Below are the code and all the weights of a small trained network. Each question names an input and a class and asks about switching units off, where a switched-off unit gives its printed mean instead of its output.

import numpy as np


def w(rows, s, z=0):
    codes = np.array(rows[::2]) - 128.0
    scale = np.full(codes.shape[1], s)
    scale[-1] = z or s
    return codes * scale


def f(y):
    return np.maximum(y, 0)


def log_softmax(a):
    a = a - a.max(-1, keepdims=True)
    return a - np.log(np.exp(a).sum(-1, keepdims=True))


def net(x, mask):
    res = np.array(x, float).reshape(1, 7) / 4 @ E
    y = f(res @ A[0][:, :-1].T + A[0][:, -1])
    res = res + np.where(mask, y, B[0][:, -1]) @ B[0][:, :-1]
    return log_softmax(res[-1] @ U[:, :-1].T + U[:, -1])


A, B = {}, {}
E = w([
[128,128,125],'x0',
[129,129,125],'x1',
[128,129,130],'x2',
[2,231,235],'x3',
[130,130,124],'x4',
[254,233,173],'x5',
[159,51,254],'x6',
],0.0053)
A[0] = w([
[118,196,42,101],'neuron 0',
[193,202,155,92],'neuron 1',
[254,32,47,70],'neuron 2',
[32,60,106,87],'neuron 3',
[191,200,154,99],'neuron 4',
[195,206,157,94],'neuron 5',
[170,60,228,89],'neuron 6',
[110,174,39,113],'neuron 7',
[202,208,159,92],'neuron 8',
[107,208,17,88],'neuron 9',
[170,60,228,88],'neuron 10',
[169,52,231,88],'neuron 11',
[94,168,51,116],'neuron 12',
[111,211,20,92],'neuron 13',
[62,201,198,76],'neuron 14',
[207,78,58,104],'neuron 15',
[55,197,200,78],'neuron 16',
[195,202,155,96],'neuron 17',
[79,79,96,254],'neuron 18',
[250,45,59,69],'neuron 19',
[108,210,31,99],'neuron 20',
[26,60,109,91],'neuron 21',
[191,206,156,97],'neuron 22',
[28,58,105,93],'neuron 23',
[12,65,113,120],'neuron 24',
[63,198,196,78],'neuron 25',
[185,210,157,100],'neuron 26',
[128,129,127,126],'neuron 27',
[200,210,158,94],'neuron 28',
[50,200,205,76],'neuron 29',
[109,174,63,178],'neuron 30',
[222,49,97,124],'neuron 31',
[112,197,32,92],'neuron 32',
[120,177,63,161],'neuron 33',
[165,62,222,89],'neuron 34',
[185,202,153,104],'neuron 35',
[180,81,88,186],'neuron 36',
[32,59,106,88],'neuron 37',
[112,193,45,101],'neuron 38',
[96,193,37,106],'neuron 39',
[128,128,127,127],'neuron 40',
],0.0058,0.0099)
B[0] = w([
[109,77,166,143],'neuron 0',
[164,84,82,144],'neuron 1',
[2,149,70,158],'neuron 2',
[194,66,54,141],'neuron 3',
[168,77,72,146],'neuron 4',
[168,73,70,146],'neuron 5',
[108,65,171,148],'neuron 6',
[121,95,166,146],'neuron 7',
[167,77,71,148],'neuron 8',
[103,60,186,144],'neuron 9',
[109,68,168,147],'neuron 10',
[107,60,180,149],'neuron 11',
[131,102,162,145],'neuron 12',
[101,48,191,146],'neuron 13',
[47,145,82,149],'neuron 14',
[55,147,119,153],'neuron 15',
[28,156,60,150],'neuron 16',
[166,80,74,146],'neuron 17',
[203,239,184,254],'neuron 18',
[16,130,72,154],'neuron 19',
[114,75,169,146],'neuron 20',
[193,74,56,144],'neuron 21',
[159,86,84,147],'neuron 22',
[193,79,66,144],'neuron 23',
[187,111,80,159],'neuron 24',
[52,143,84,148],'neuron 25',
[146,102,102,148],'neuron 26',
[129,128,128,128],'neuron 27',
[156,95,91,148],'neuron 28',
[18,155,48,152],'neuron 29',
[151,139,179,180],'neuron 30',
[62,159,120,165],'neuron 31',
[104,69,179,142],'neuron 32',
[138,125,175,168],'neuron 33',
[110,70,171,146],'neuron 34',
[157,91,90,147],'neuron 35',
[112,201,151,190],'neuron 36',
[200,58,46,142],'neuron 37',
[108,67,177,142],'neuron 38',
[123,87,169,146],'neuron 39',
[129,129,128,128],'neuron 40',
],0.0086,0.0094)
U = w([
[8,149,39,99],'0',
[219,58,19,100],'1',
[153,163,148,176],'2',
[152,170,153,168],'3',
[156,167,145,160],'4',
[106,58,214,86],'5',
[158,180,133,143],'6',
[154,167,128,4],'7',
],0.011,0.018)

Each question gives the input, the list of numbers given to net, and the class t.
The units are the neurons (one row each of A and B). Each row of codes is followed by its name. A weight is (code - 128) times the scale printed after its matrix; where a second scale follows, it is the last column's (A, B and U).
mask holds one flag per neuron, in row order. A switched-off neuron (its flag False) gives its mean, the last column of its row in B, instead of its output. The means were averaged over made-up inputs and are rounded, as every weight is.
A unit's drop is (log p(t) with every unit on - log p(t) with that unit switched off) / (log p(t) with every unit on - log p(t) with every unit switched off).
The circuit of an input: a set's keep is (log p(t) with only the set's units on - log p(t) with every unit switched off) / (log p(t) with every unit on - log p(t) with every unit switched off). Starting from the 12 units with the biggest drops (on a tie, the unit counted first), units are removed one at a time, each time the one whose removal leaves the highest keep (on an exact tie, the one counted first), for as long as the keep stays at least 0.8.
units of the circuit, in order: the units of the circuit, biggest drop first
most important unit: the unit with the biggest drop
k most important neurons: the k neurons with the biggest drops, biggest first
drop of u: that unit's drop, to one decimal
input [3,6,-4,-1,-1,5,7], class 5: units of the circuit, in order => [neuron 11; neuron 6]
input [-2,-5,0,-3,7,-7,6], class 1: units of the circuit, in order => [neuron 37; neuron 21]
input [1,-4,4,6,-6,2,-2], class 0: 2 most important neurons => [neuron 29; neuron 16]
input [7,4,-7,-8,1,-4,8], class 0: 2 most important neurons => [neuron 2; neuron 19]
input [5,6,-2,7,6,-2,3], class 0: units of the circuit, in order => [neuron 29; neuron 16]
input [5,8,2,-8,-6,-3,7], class 0: most important unit => neuron 2
input [-3,7,3,7,-1,3,-1], class 0: 2 most important neurons => [neuron 29; neuron 16]
input [-2,-6,-5,8,2,4,7], class 0: units of the circuit, in order => [neuron 29; neuron 16; neuron 14]
input [8,8,-4,-5,1,-6,-5], class 2: 2 most important neurons => [neuron 18; neuron 36]
input [-3,-2,6,3,-5,6,8], class 5: drop of neuron 11 => 0.3
input [-6,-1,0,2,3,-5,-6], class 5: drop of neuron 11 => -0.1
input [-5,2,2,7,3,2,0], class 0: drop of neuron 16 => 0.2
input [-2,-5,-7,5,3,6,8], class 5: drop of neuron 6 => 0.3
input [4,1,5,5,-3,1,3], class 0: most important unit => neuron 29
